Each row is followed by its grade, which names the range that a hidden value of the row falls in. A new part has a new value, new ranges and new names.
[-103, -29, 22, -199, 120, -294, 246, 139, -312, 34, 15, 2, -260, -167, -227, 113, -152, -313, 215, -11, -40, -263, -163, -213, -42, -293, -158, -15, 6, 77, -205, -58, 7, 294, 185, 111, -303, -109, -99, 22, 66, 44, 79, -43, -12, 46, -48, 120, 118, -53, -75, 85, 496, -221, 348]  Q415
[182, -193, 9, -96, -179, -54, -103, 50, 181, -227, -257, 141, -258, -258, -355, -253, -237, 47, 23, -158, 303, 20, 98, 19, 186, -126, 118, -360, 219, -75, -109, 113, -20, 218, -130, 52, 142, 226, -30, 18, 135, 206, -44, 161, 51, 75, -107, -108, -71, 330, 94, -417, 300, -34, 8]  Q276
[-100, 149, -162, -7, 141, 168, -247, 78, 144, -121, -71, 78, 182, -24, 41, -96, 218, 90, -148, 147, -18, 137, -12, -99, 169, 81, -100, 126, -157, -91, 90, 22, -188, -194, -7, -240, 39, 125, -52, 269, -41, -301, 118, 122, -150, 22, 78, 179, 78, 68, -112, -62, -160, -71, 138]  Q110
[16, 221, -19, -255, 44, -155, 108, -100, -188, -158, -145, -75, -141, -30, -52, 62, -71, 39, 205, 15, -16, -228, -157, 14, 12, -308, -244, -60, 1, 59, -105, 16, -82, 42, 223, 80, -215, -101, -29, -116, -23, -88, 216, -218, -41, 114, -186, 25, 35, -215, -106, 93, 259, 78, 140]  Q360
[24, 0, 178, -53, 66, -69, 78, 39, -134, -70, -145, 15, -120, -42, 30, 23, -59, 36, 126, -161, 45, -261, -107, -44, 18, -248, -219, -76, 164, 61, -111, -35, -14, 29, 125, 16, -281, -24, 36, -40, 72, -66, 70, -125, -9, 156, -81, 177, 96, -36, -8, 1, 242, -72, 99]  Q360
[97, -93, 59, -394, -120, -343, 5, 19, 90, -40, -117, -125, -264, -90, -406, -62, -276, -161, 121, -28, 129, -219, 158, 108, 51, -149, 188, -43, 245, 15, -46, -48, 68, 150, -205, 284, -36, -137, -62, 31, 94, -37, -169, 111, -117, -79, -282, -261, -54, 209, -80, 25, 277, -106, 92]  Q415
[119, -109, -26, -94, -143, -212, 80, 27, 104, -27, -202, -21, -6, -191, -162, -258, -253, 72, 14, -55, 272, -66, 168, -25, 176, -98, 45, -353, 51, -4, -171, 14, 137, 291, 23, 20, 56, 144, -219, 141, 149, 158, -36, 371, 98, -159, 49, 78, 78, 167, 131, -203, 152, -202, -66]  Q115
[192, 1, -71, -152, -179, 48, -274, 126, 190, 130, -25, 33, 49, -58, -303, -55, -11, 207, -48, 57, 196, 17, 208, 90, 42, -389, -29, 53, -239, 18, -165, 11, -317, -6, 68, -200, -131, 187, 201, -278, -4, 13, -46, -163, -41, 276, -333, -85, -59, 170, 168, -219, -106, 170, 45]  Q607
[104, 121, -241, -173, 0, -300, -172, -104, 46, -319, 5, -103, -75, -180, -148, -96, -222, -112, 180, 127, 1, 34, -102, 128, 170, 46, 54, 182, 74, 24, -75, -118, -107, -130, -25, -73, -265, -68, -47, 82, 86, -194, -71, -175, -91, 4, -116, -133, 105, 48, -106, 100, 139, -57, 150]  Q786
[-51, 116, -15, -59, -8, 76, -77, 52, 144, 215, -166, 71, 105, 180, 83, -1, -36, 68, -32, 41, 58, 130, 70, -53, -59, 176, 57, 13, 2, 14, -45, -61, 23, -110, -72, 60, 228, -149, -103, 72, -33, -112, 31, 337, -113, 13, -111, 169, -116, 72, -266, -89, 12, 30, -95]  Q415
[65, -44, 170, -184, -202, -325, 43, -84, -63, -66, -46, 108, -79, -81, -124, 114, -38, -26, 96, 25, 140, -157, 148, 118, 232, -317, -66, 51, 66, 45, 53, -97, 10, -6, 6, -7, -149, -83, -13, 78, -18, -53, -17, 60, -59, 78, -64, 27, -18, 28, -31, -59, 68, -94, -36]  Q666
[195, 105, 6, -159, -47, -357, 89, -39, 401, 183, 100, 119, 183, -101, 126, 98, -126, 210, -135, 6, 297, 141, 187, -96, 60, 231, 54, -27, -231, 160, -85, -161, 372, -196, -43, -394, 20, 10, -313, -76, 89, 37, 146, 229, -50, 93, -46, 349, -10, -143, 108, -362, -509, -112, -180]  Q415
[-34, 120, 142, 69, -29, 315, -290, 212, 34, 196, 54, -128, 147, 74, 69, 126, 28, 249, -19, -36, -70, -168, 152, -2, -146, -419, -299, 181, -165, -55, -204, -36, -367, 123, 123, -194, -231, 109, 355, -396, 60, 16, 124, -151, 73, 353, -241, 37, 60, -47, -59, 51, 24, 191, -115]  Q110
[-100, 146, -7, -310, 250, -256, -56, -43, -3, -318, -121, 39, -274, -83, -26, 61, -65, -242, 188, 79, 30, -111, -259, -256, 84, -64, 5, 189, 224, -10, 142, -218, 221, -169, -59, 190, -89, -49, -146, 203, 14, -233, -40, 12, -334, -30, 31, 95, 179, 69, -174, 230, 280, -212, 182]  Q360
[-147, -23, 107, -50, 125, 194, -84, 238, 156, 192, 35, 34, 192, 10, 156, -27, 169, 95, -196, -25, -61, -204, 253, -91, -49, -30, -155, 171, -70, -124, -23, 20, -105, -50, -58, -146, -55, -3, -65, 130, 134, -226, -12, 200, -98, 189, -5, 142, 148, -2, -116, -2, -94, -29, 58]  Q110
[54, 29, -119, 166, 38, -97, -191, 128, 133, -27, 61, 174, 259, -50, 17, 59, -4, 97, -30, 84, 80, 332, 55, 154, 105, 200, 176, 60, -30, 146, -5, -100, -151, -4, 8, -308, -85, 58, -116, 58, -58, -53, 80, 144, -51, 142, -154, 312, -16, 12, -131, -190, -102, -84, -47]  Q360
[78, 180, 107, -65, 157, 125, -188, 137, -265, -200, -54, 171, 92, -95, -86, 344, 99, 67, 207, 250, -149, 76, -243, 268, -5, -421, 39, 262, 192, 397, 7, -63, -361, 14, 183, 216, -227, -180, 151, 93, -619, -260, 109, -91, -228, 42, -250, 381, 141, -163, -213, 323, 263, -305, 219]  Q134
[-172, 322, -191, -154, -29, -134, -124, -1, -12, -263, -112, 201, 78, -296, 171, 102, 123, 187, 118, 214, -27, -154, -40, 150, 58, -169, -46, 307, 56, 170, 97, 23, -8, -269, 15, 141, -63, 67, -202, 15, -324, -79, -28, -123, -321, 180, -366, -58, 263, -179, -164, 231, 54, 64, 157]  Q666
[68, 119, 109, -305, -180, -341, 88, -50, 97, 57, -134, -249, -358, -141, -125, -76, -325, -68, 133, -52, 13, -281, 161, 21, 89, -118, 97, -8, 236, -57, -146, -11, 196, 31, -209, 305, -86, -76, 47, -110, 147, 187, -139, 92, -115, -56, -198, -296, -61, 71, -107, 265, 255, 47, -161]  Q276
[-203, 92, -94, 11, 33, -220, -20, 91, 199, -163, -103, 15, 18, -204, 66, -80, 19, -3, 127, 33, 70, -73, -58, -166, 129, 185, -158, -50, -24, -35, 74, -158, 280, -96, -96, -2, -72, 242, -275, 110, 39, -65, 112, 108, -11, -111, 2, 176, 284, 73, -92, -39, -44, -240, 139]  Q115
[-96, 92, -15, -60, 412, -60, -208, 223, 36, -133, -132, 92, -171, 23, -106, 112, 77, -8, -111, -4, -222, -72, -150, -14, -15, -13, -44, 361, 82, -65, 185, -21, -285, -156, 125, -187, -199, 106, -40, -6, 88, -177, 24, -216, -288, 477, -244, 141, 96, -87, -315, 349, 342, 212, 78]  Q110
[61, 135, -277, -275, -7, -137, 14, 191, 47, -110, 16, 197, -218, -549, -152, -113, -87, -69, 17, 76, 30, -84, -3, -60, -7, -106, 13, -19, -38, 99, -357, 134, -71, 2, 83, 101, -110, 29, -245, -24, 20, 32, -33, -97, -185, 190, -247, -59, 273, -68, -35, -104, 212, -204, 418]  Q115
[-140, 99, 43, -348, 61, -266, 36, 123, 36, -77, 18, -71, -451, -116, -339, 89, -161, -311, 77, -47, 0, -254, -45, -308, 78, -270, -199, 53, -80, -192, -19, -124, 13, 139, 49, 24, -204, 117, 4, -134, 337, 107, 154, -120, -59, 195, -75, -108, 5, 25, -129, 84, 350, 2, 137]  Q360
[-183, 321, 160, -80, -189, 56, -147, 56, 76, -256, -218, -205, -430, -234, 95, -105, 27, -49, 112, -132, -118, -416, 14, -279, 226, -351, -402, -61, 172, -307, 21, 11, 128, 63, -166, 314, -68, 356, 319, -276, 173, 129, 75, 5, -94, 109, 64, -208, 100, 105, -165, 188, 187, 82, -56]  Q115
[-130, -435, 86, 316, 139, 46, 93, -7, -11, 78, -327, 117, 254, 166, 1, -116, 159, 332, 178, -183, 291, 210, -8, -105, -18, 304, -29, -717, 67, -121, 15, 45, 52, 214, 43, -455, 153, 182, -335, 197, 80, -16, 340, 149, 236, -194, 99, 494, 44, 317, 99, -624, 120, -143, -44]  Q415
[25, 69, -114, -93, 107, -140, -81, 65, -152, 58, -111, -63, 25, 139, -205, -26, -11, -34, -77, 85, 17, 62, 29, 68, 134, -176, 83, 103, -62, 47, 4, 6, -302, 134, 113, -125, -162, -10, 30, 144, 11, -128, -33, 85, -160, 57, -169, 50, -133, 39, -103, 107, 185, 19, 50]  Q607
[-26, -87, 286, 211, 290, 250, 10, 240, -219, 230, 17, -36, 88, 23, 137, -13, 440, 239, -61, -98, -60, -193, 102, -137, -42, -495, -102, -195, 6, -21, -139, 266, -275, 271, 212, -215, -247, 141, 351, -139, -151, 43, 184, -59, -142, 241, -118, 321, -36, 14, 177, 55, 21, 154, -27]  Q666
[-172, 72, 103, 5, 152, 339, -481, 170, 175, -32, -162, -279, 30, 203, -74, -100, 49, 119, -66, -24, -8, -142, 53, -205, -25, -269, -176, 90, 16, -275, 54, -105, -254, 89, -22, -83, 10, 240, 312, -81, 191, -141, 47, 39, -66, 35, -64, -51, 88, 308, -90, 206, 123, 78, -155]  Q666
[-117, 44, -251, 73, 99, 205, -166, 206, 289, -3, -168, 127, 335, -69, 18, -122, 7, 262, -143, 11, 129, 163, -25, -128, 53, 260, -195, -79, -265, -20, -10, -63, -122, -101, 124, -479, -30, 371, -323, 132, 152, -131, 153, 63, 58, 64, 94, 411, 231, 65, 56, -301, -154, -129, 151]  Q110
[-82, -33, -304, 173, -269, -341, -92, -124, 174, -240, -257, 105, 40, -136, 17, -331, -126, -95, 125, 56, 187, 306, 28, 7, 346, 576, 123, -216, 115, -131, 61, -95, 271, -90, -353, 32, 275, 109, -354, 382, 114, -73, -73, 485, 78, -293, 128, -40, 16, 359, -264, -412, 44, -227, 43]  Q276
[47, -65, 65, 8, 13, 272, -250, 206, 299, 34, -193, 239, 243, 30, 83, 33, -112, 381, -23, -164, 268, -51, 47, -8, -250, -89, -139, -33, 26, 102, -84, -118, -33, -24, 65, -154, 73, 182, -133, -276, 60, -28, 16, 16, 35, 401, -283, 276, 170, 68, 32, -386, 16, 99, -21]  Q360
[-47, -236, 113, 241, 279, -38, -148, -90, 93, -164, -278, 28, 130, 284, 135, -47, -121, 204, 164, -250, 286, 155, -192, -118, 22, 262, -14, -242, 255, -75, 138, -260, 71, -56, 74, -485, -125, 164, -149, 94, 299, -104, 108, -68, 56, 49, 79, 435, 58, 263, 51, -248, 171, 4, -256]  Q115
[-61, 124, -286, -390, -42, -227, 195, -79, -62, -368, -236, 343, -229, -413, -150, -105, 1, -14, 344, 189, 143, -43, -105, 224, 160, -112, 124, -98, 169, 183, -5, 123, 8, -202, 44, 423, -86, -40, -429, 274, -345, -50, -17, -180, -268, -26, -371, -93, 176, -93, -85, 15, 357, -87, 390]  Q607
[161, -61, 108, 20, 64, 191, -229, 213, 32, 202, -182, -285, 41, 235, -188, -189, -87, -21, -96, -126, -91, -139, 23, -19, -75, -110, -147, -18, 66, -39, -202, -28, -279, 156, 28, 21, -104, -105, 305, -63, 147, -333, -99, 142, 39, 34, -40, 122, -52, 247, -122, 24, 113, -48, 108]  Q115
[271, -5, -114, -109, 95, -161, 154, 21, 215, -139, 22, 307, -175, -383, -101, -360, 41, -9, -94, 57, 248, 151, 32, -143, 277, -70, -43, -339, -238, -36, -310, 150, 32, -97, 282, -84, 12, 31, -220, 255, 56, 51, 243, 155, 49, 104, 66, 246, 72, -67, 124, -315, -55, -138, 79]  Q666
[-159, 27, 39, 125, 39, -159, 85, -96, -229, -68, -188, -16, 22, -7, 255, -82, 222, 80, 162, 33, -72, -133, -34, -145, 218, -96, -310, -119, -20, -221, 16, -17, 12, -54, 141, -174, -180, 100, -98, 176, 122, -142, 122, 26, -8, -4, 260, 214, 208, 10, -109, 69, 171, -46, 1]  Q786
[-117, -96, 121, -113, 449, 102, -317, 137, 73, -357, -10, 12, -18, -90, -65, 184, -157, -39, 196, 9, -185, -134, -214, 163, -142, 66, 175, 419, 523, 84, 148, -162, -232, -181, -51, -40, -296, -168, -32, 200, -52, -296, -107, -294, -268, 141, -198, 118, 301, 70, -209, 502, 444, -90, 85]  Q360
[127, 107, -46, -158, 49, -236, -45, 37, 65, 212, 55, -134, -61, 67, -154, -42, 10, -31, -42, 187, -91, 85, 207, 67, 79, -85, 107, 96, -187, -99, -134, 17, -189, 25, 67, -51, -52, -159, 47, -15, 44, -64, 62, 139, -102, 95, -181, -34, -129, -49, -230, 188, 50, 136, -136]  Q110
[-209, 223, -54, 130, -93, 157, -322, 9, 120, 88, -143, -64, 261, 90, 295, -16, 335, 338, 30, 158, -19, 78, 156, -88, 20, 16, -134, -4, -132, -197, 31, -19, -41, -167, -138, -112, 185, 170, 39, -83, -75, -149, 144, 141, -117, -22, -96, 29, 123, 136, -208, -52, -208, 55, -124]  Q134
[-59, 288, -199, -84, 323, 164, -185, 214, 42, -116, -13, -66, -213, -50, -46, -197, -31, -173, -39, 38, -94, -73, -251, -388, -15, -244, -262, 163, -211, -149, -200, -16, -213, 16, 266, 13, -186, 174, 175, -116, 192, -44, 119, -105, -100, 313, -45, 54, 74, -29, -116, 195, 276, 185, 193]  Q786
[92, 35, -87, 57, 157, -300, 180, -61, -29, -65, 33, 79, -29, -83, -6, -158, 9, -96, -71, 29, 6, 150, -58, 24, 323, 206, 29, -42, -77, 24, -70, 75, -63, -151, 126, -282, -230, -108, -119, 374, 71, -77, 169, 76, -3, 15, 81, 230, -128, -104, -55, -21, -23, -40, 23]  Q786
[-68, 119, -74, 123, -54, -2, -433, 141, 255, -89, -86, 275, 56, 21, -4, 9, 212, 82, -12, 146, 77, 270, 11, 93, 166, 76, 60, 285, -29, -14, 155, -183, -165, -449, -135, -35, -8, 161, 55, 60, -118, -195, -36, -23, -194, 227, -310, 68, 40, 226, -263, -49, -101, -8, 12]  Q276
[47, -79, -8, 63, -78, 78, -324, 108, 156, 106, -45, -44, 154, 341, -232, 26, -142, -153, 76, 92, -46, 326, 77, 153, 157, 153, 9, 167, -49, -116, 78, -327, -399, -24, 19, -221, -147, -71, 137, 93, 185, -314, -40, 147, 78, 59, 111, 266, -159, 267, -321, -44, 97, -13, -117]  Q110
[83, -17, 182, -194, 262, 179, -220, 186, 81, 50, 112, 203, 55, 44, -125, 198, 115, 16, -191, 140, 19, 95, 114, -89, 39, -364, 56, 258, -91, -20, 39, -60, -325, 23, 170, -244, -34, -55, 92, 144, -37, -162, 85, 153, -231, 286, 39, 326, -7, -21, -63, 77, 60, -58, -79]  Q786
[3, 142, 122, -138, 75, -108, -98, 88, 32, -21, -18, -191, -258, -59, -64, -34, -78, -191, 30, 38, -143, -148, 40, -138, 54, -141, 24, 115, 156, -111, -76, -17, 46, 125, -156, 275, 13, -102, 189, -3, 27, -31, -11, 255, -148, -6, -47, -94, -34, 71, -271, 279, 229, -42, -46]  Q134
[-244, -62, 29, -37, 35, 125, -30, 136, -63, 82, -67, 148, 80, 38, 0, 56, 167, 23, 15, -42, 107, -52, 109, -40, -35, -61, 29, -51, 92, 11, 37, 63, -120, 84, -103, -27, 23, -18, -66, 125, -56, -87, 47, 99, -159, 62, -216, 61, -57, 138, -98, -218, 104, -37, 146]  Q666
[-96, -124, -121, -3, 63, -366, 176, 84, -106, -3, -147, -71, -218, -314, -158, -109, -131, -140, 222, -50, -65, -122, -121, -62, -22, 274, 81, -174, 226, 66, -189, 90, 176, 94, -151, 87, -101, -56, -240, 122, -24, 25, -42, -3, -48, -187, -140, -6, 166, 158, -108, -3, 348, -247, 329]  Q666
[3, -220, 70, 38, 20, 82, -191, 139, -23, -130, -256, -39, -142, -90, -299, -142, -90, 6, 61, -170, 51, -149, -60, 63, 57, -96, 26, -39, 325, 17, -14, 89, -183, 91, -193, 36, -117, 107, 179, 100, -37, -85, -158, -73, -40, -1, -185, -94, 2, 378, 37, -76, 314, -78, 222]  Q607
[3, -39, -136, 98, 206, -83, -196, 311, 40, 91, 57, 48, 136, -124, -51, -204, 202, -60, -191, 124, -66, 56, 147, -9, 42, 21, 192, 121, -25, 4, -114, 81, -179, 84, -37, -21, -34, 15, -51, 220, -28, -196, -138, 300, -210, 85, -182, 85, 130, 150, -147, 71, 25, -158, 200]  Q415
[-197, -138, -94, 420, 48, -197, -45, -62, -29, 8, -238, -11, 282, 200, 155, -119, 4, 182, 123, -150, 181, 168, -138, -16, 125, 450, -29, -188, 74, 2, 90, -126, 77, -131, -62, -463, -148, 179, -173, 185, 150, -45, 89, -4, 130, -113, -36, 259, -17, 268, 7, -267, -12, -12, -55]  Q360
[67, -27, 24, -304, -133, 37, -115, 20, 238, -104, -136, 23, 80, -84, -183, 21, -225, 116, 100, 6, 112, -147, 121, 144, -46, -75, -39, -9, 111, 46, -9, -62, -22, 33, -71, 60, 77, -68, -142, -44, -9, -133, -10, 88, 0, 53, -134, 10, 73, 63, -61, -146, 72, -1, 58]  Q415
[-85, 55, -78, -232, -9, -102, 104, 13, -141, -33, -123, -69, -145, -126, -149, -70, -171, -48, 30, -21, 64, -216, 25, -142, 6, -221, -133, -119, -30, -70, -188, 106, -38, 279, 48, 51, 11, -23, -129, 68, 148, 78, 97, 128, 24, -9, -71, -137, 34, -19, -66, -72, 362, -52, 146]  Q786
[164, 72, -335, -364, -90, -248, -97, 111, 83, -63, 190, 120, -104, -345, -217, -253, -9, -235, 71, 265, 65, -29, 216, 32, 16, -252, 137, 92, -169, -44, -344, 57, -134, 78, 30, 281, -9, -182, -137, -11, 39, -151, -166, 123, -177, 200, -297, -296, 133, 39, -142, -122, 130, -14, 362]  Q360
[-25, -72, -80, -89, -107, -102, -12, -142, -37, -107, -171, -35, -203, 181, -100, -369, -55, -238, 144, -59, 194, 37, 88, -111, 368, -111, -47, -207, 40, -357, -3, -83, -154, 8, 51, -32, -160, 56, 72, 223, 443, -95, -93, 78, -18, 28, 188, -109, -207, 334, -45, -153, 278, 181, -81]  Q110
[-91, 214, -88, -75, 175, -96, -57, 28, 42, 74, 50, 73, -66, 117, 77, 62, 78, -64, 20, 97, 27, 161, -23, -196, 3, -3, 48, 93, -141, -77, -21, -60, -39, -61, 66, -101, 7, -33, -10, -74, 58, 15, 179, 68, -196, 236, -171, 103, -162, -60, -227, -3, 67, 223, -90]  Q134
[-256, 42, -104, -114, 46, -61, -122, -78, -89, -205, -217, -91, -96, 34, -48, -98, -54, -64, 69, -9, 71, -12, 9, -66, 182, 67, 151, -48, 274, -178, 133, 13, -78, 52, -195, -38, 17, 67, -95, 312, 195, -52, -56, 104, -222, -161, -18, -184, -45, 261, -141, 62, 335, -43, -12]  Q276
[-12, 195, -218, 36, 259, -116, -101, 120, -37, -56, 15, 33, -214, -91, -25, -270, 150, -221, -214, 52, -69, 32, -134, -316, 208, -54, -154, 188, -245, -146, -145, 84, -148, -139, 116, -109, -136, 67, 111, 192, 151, -143, 48, 56, -148, 213, -10, -15, -18, 23, -138, 66, 69, 39, 224]  Q607
[-74, 126, -192, -199, -113, 10, -92, -19, 258, -281, -199, 95, -177, -294, 1, -322, -86, -112, 114, 79, 137, -52, 1, -219, 225, 22, -59, -40, 67, -159, -2, -8, 230, -121, -201, 296, 184, 182, -130, 197, 6, -35, -116, 282, -130, -94, 132, -110, 126, 229, -55, -106, 90, -48, 143]  Q607
[-109, 266, -74, -451, -126, 109, -14, 107, -48, 107, 9, 55, -23, -74, -170, 34, 45, -134, 8, 329, -106, -109, 234, 109, 112, -417, 109, 238, -63, 5, -41, 97, -299, 28, 40, 390, 36, -198, 24, 200, -217, -70, -70, 249, -306, -2, -157, -147, -99, -62, -227, 352, 200, 56, 97]  Q276
[122, 168, -250, -340, 252, 71, -289, 74, 68, -88, -99, 113, 158, 57, -152, -14, -34, 97, -130, 213, 60, 76, -53, 127, -7, -201, 127, 401, -75, 164, 11, -58, -391, -238, 215, -132, -140, -87, -101, 184, -91, -381, -173, -107, -374, 224, -261, 94, 89, -38, -39, 209, 74, 50, 180]  Q607
[-67, -95, 72, -103, -40, -157, -200, -66, -101, -339, -44, -82, -74, -149, -127, -103, -86, -101, -37, -60, 52, -217, 134, 142, 314, -165, 147, 148, 395, -94, 110, 38, -174, 43, -233, -75, -193, -32, 95, 386, 186, -128, -212, 53, -181, -66, -20, -304, 16, 262, -3, 135, 228, -147, 16]  Q360
[-62, 71, -60, -55, -594, -192, -99, -201, 298, -1, -301, -24, 95, -40, -56, -111, -84, 221, 332, 138, 286, 135, 210, 182, 300, 139, 34, -222, 24, -42, 94, -166, 252, -258, -353, 167, 154, 185, -93, 27, -157, 64, -24, 178, 72, -380, -99, -119, -49, 361, -25, -250, -205, -77, -166]  Q786
[-63, 309, -153, -172, 68, -55, -113, 170, 135, 55, -62, -61, -139, -50, -41, -77, -72, -80, -49, 112, -35, 27, 37, -142, -9, -34, 59, 87, -72, -41, -123, -18, -11, 55, -35, 226, 80, 41, -36, -64, 44, 41, 40, 234, -188, 85, -241, -54, -18, -25, -286, 157, 158, 27, 9]  Q134
[-208, 183, -130, -167, 113, -55, -8, 75, -175, -226, -126, -54, -198, -221, -9, -37, 217, 13, 127, 21, -71, -189, 6, -14, 87, -213, 69, -67, 213, -41, 69, 222, -111, 157, -130, 140, -162, 196, -1, -33, -105, -8, 20, -157, -374, 84, -303, -178, 32, 4, -90, 109, 252, 85, 251]  Q110
[-220, 246, -168, -293, -58, -155, 244, -166, 103, -233, -282, 178, -78, -134, 131, -118, 78, 71, 215, 110, 168, -21, 3, -105, 259, 51, -17, -298, 34, -97, 199, 53, 272, -121, 16, 160, 138, 184, -428, 186, -52, 81, 183, 162, -219, -80, 50, 118, -12, -73, -68, -70, 77, 146, -14]  Q360
[-87, -40, -23, -56, 135, -306, 0, -108, -70, -217, -47, -9, -13, 49, -100, 62, -118, -36, 182, -88, 162, -71, -200, 28, 94, 48, -62, 50, 104, 91, 71, -166, -10, -149, 39, -266, -359, -46, -105, 134, 125, -147, 114, -307, -6, 22, -195, 58, 20, 52, 25, -61, 120, -63, 130]  Q415
[-22, -211, -161, -51, 367, -118, 46, 246, -59, -27, -222, -41, -49, -188, -263, -292, 103, 120, -130, -93, 47, -160, 2, -34, -70, 29, 55, -262, 48, -9, -155, 269, -147, 223, 45, -118, -90, 135, -307, 250, 82, -147, 20, -17, -82, -17, -294, 19, 249, 109, 52, -86, 294, -211, 404]  Q607
[54, -171, 67, 2, 11, 203, -224, 245, -31, 1, 32, 75, 161, -126, -217, 49, 122, -47, -86, 51, -75, 47, 101, 81, 100, -100, 48, 89, 106, 66, -24, 54, -349, 145, -124, -175, -113, -23, 138, 222, -130, -317, -79, 152, -115, 0, 93, 231, 42, 232, -30, -173, 4, -327, 314]  Q786
[165, 185, -77, -290, -279, -347, 61, -93, -64, 23, -244, -133, -152, -204, -139, -13, -402, 115, 111, 48, 120, -164, 116, 43, 59, -309, 10, -123, 42, 84, -247, 2, 104, 281, 82, 152, 55, 17, -124, -202, 51, 264, -77, 204, -39, -24, -135, -123, 46, -53, -30, 73, 315, -13, -148]  Q115
[-187, -29, 151, 66, -201, 116, -171, 182, 122, 384, -100, -16, 105, 256, -84, 50, 134, -50, 57, 86, -6, 65, 180, -124, 77, -36, -71, 63, -108, -150, 65, -180, -75, -71, -153, 33, 60, 58, 187, 13, -12, -85, -20, 290, -20, -61, 38, 160, -139, 362, -191, -29, -43, -14, -70]  Q134
